Here is a tiny trained network, its code and every weight. The questions are about switching its units off for an input and a class, where a switched-off unit gives its printed mean instead of its output.

import numpy as np


def w(rows, s, z=0):
    codes = np.array(rows[::2]) - 128.0
    scale = np.full(codes.shape[1], s)
    scale[-1] = z or s
    return codes * scale


def f(y):
    return y / 2 * (1 + np.tanh(0.7978845608 * (y + 0.044715 * y**3)))


def log_softmax(a):
    a = a - a.max(-1, keepdims=True)
    return a - np.log(np.exp(a).sum(-1, keepdims=True))


def net(x, mask):
    res = np.array(x, float).reshape(1, 4) / 4 @ E
    y = f(res @ A[0][:, :-1].T + A[0][:, -1])
    res = res + np.where(mask, y, B[0][:, -1]) @ B[0][:, :-1]
    return log_softmax(res[-1] @ U[:, :-1].T + U[:, -1])


A, B = {}, {}
E = w([
[124,122,105,129,134,144,140],'x0',
[39,77,87,73,140,70,190],'x1',
[172,177,15,178,182,13,57],'x2',
[33,30,131,255,50,137,70],'x3',
],0.0079)
A[0] = w([
[148,175,57,102,246,110,99,153],'neuron 1',
[172,197,66,75,255,40,44,193],'neuron 2',
[163,71,90,179,141,57,84,110],'neuron 3',
[197,211,135,17,172,114,191,241],'neuron 4',
[155,120,62,194,167,49,81,169],'neuron 5',
[118,155,247,59,160,146,218,253],'neuron 6',
[38,81,252,127,57,185,156,206],'neuron 7',
[86,101,82,194,96,91,52,86],'neuron 8',
[170,205,153,27,239,209,147,253],'neuron 9',
[22,96,128,241,114,164,58,192],'neuron 10',
[141,83,190,171,62,201,203,223],'neuron 11',
],0.0086,0.0046)
B[0] = w([
[195,187,61,55,63,73,58,200],'neuron 1',
[163,209,97,63,2,16,68,246],'neuron 2',
[93,215,66,185,164,21,55,181],'neuron 3',
[202,162,164,15,36,165,203,254],'neuron 4',
[115,239,78,174,96,9,37,213],'neuron 5',
[206,55,190,60,161,210,234,238],'neuron 6',
[57,24,200,111,179,192,99,251],'neuron 7',
[71,149,90,231,151,58,38,195],'neuron 8',
[212,159,208,61,87,205,225,247],'neuron 9',
[50,100,99,200,212,119,40,245],'neuron 10',
[47,33,222,124,208,151,129,218],'neuron 11',
],0.0079,0.012)
U = w([
[222,116,218,41,155,214,254,177],'0',
[203,220,76,24,17,70,103,4],'1',
[71,45,211,172,188,194,90,198],'2',
[98,216,51,224,166,66,61,120],'3',
],0.0077,0.0027)

Each question gives the input, the list of numbers given to net, and the class t.
The units are the neurons (one row each of A and B). Each row of codes is followed by its name. A weight is (code - 128) times the scale printed after its matrix; where a second scale follows, it is the last column's (A, B and U).
mask holds one flag per neuron, in row order. A switched-off neuron (its flag False) gives its mean, the last column of its row in B, instead of its output. The means were averaged over made-up inputs and are rounded, as every weight is.
A unit's drop is (log p(t) with every unit on - log p(t) with that unit switched off) / (log p(t) with every unit on - log p(t) with every unit switched off).
The circuit of an input: a set's keep is (log p(t) with only the set's units on - log p(t) with every unit switched off) / (log p(t) with every unit on - log p(t) with every unit switched off). Starting from all 11 units, units are removed one at a time, each time the one whose removal leaves the highest keep (on an exact tie, the one counted first), for as long as the keep stays at least 0.8.
units of the circuit, in order: the units of the circuit, biggest drop first
k most important neurons: the k neurons with the biggest drops, biggest first
drop when u is switched off: that unit's drop, to one decimal
input [0,-4,-7,1], class 2: units of the circuit, in order : [neuron 4]
input [0,6,0,4], class 2: 3 most important neurons : [neuron 2; neuron 5; neuron 1]
input [-1,3,0,-3], class 0: 3 most important neurons : [neuron 5; neuron 3; neuron 8]
input [7,4,0,0], class 0: 3 most important neurons : [neuron 2; neuron 10; neuron 5]
input [5,7,8,1], class 3: 3 most important neurons : [neuron 4; neuron 9; neuron 3]
input [-1,5,1,1], class 3: 2 most important neurons : [neuron 4; neuron 9]
input [1,8,0,4], class 2: 3 most important neurons : [neuron 2; neuron 5; neuron 1]
input [1,7,-1,1], class 2: drop when neuron 4 is switched off : 0.7
input [-3,4,1,6], class 3: drop when neuron 9 is switched off : 0.1
input [2,6,6,1], class 3: drop when neuron 4 is switched off : 1.0
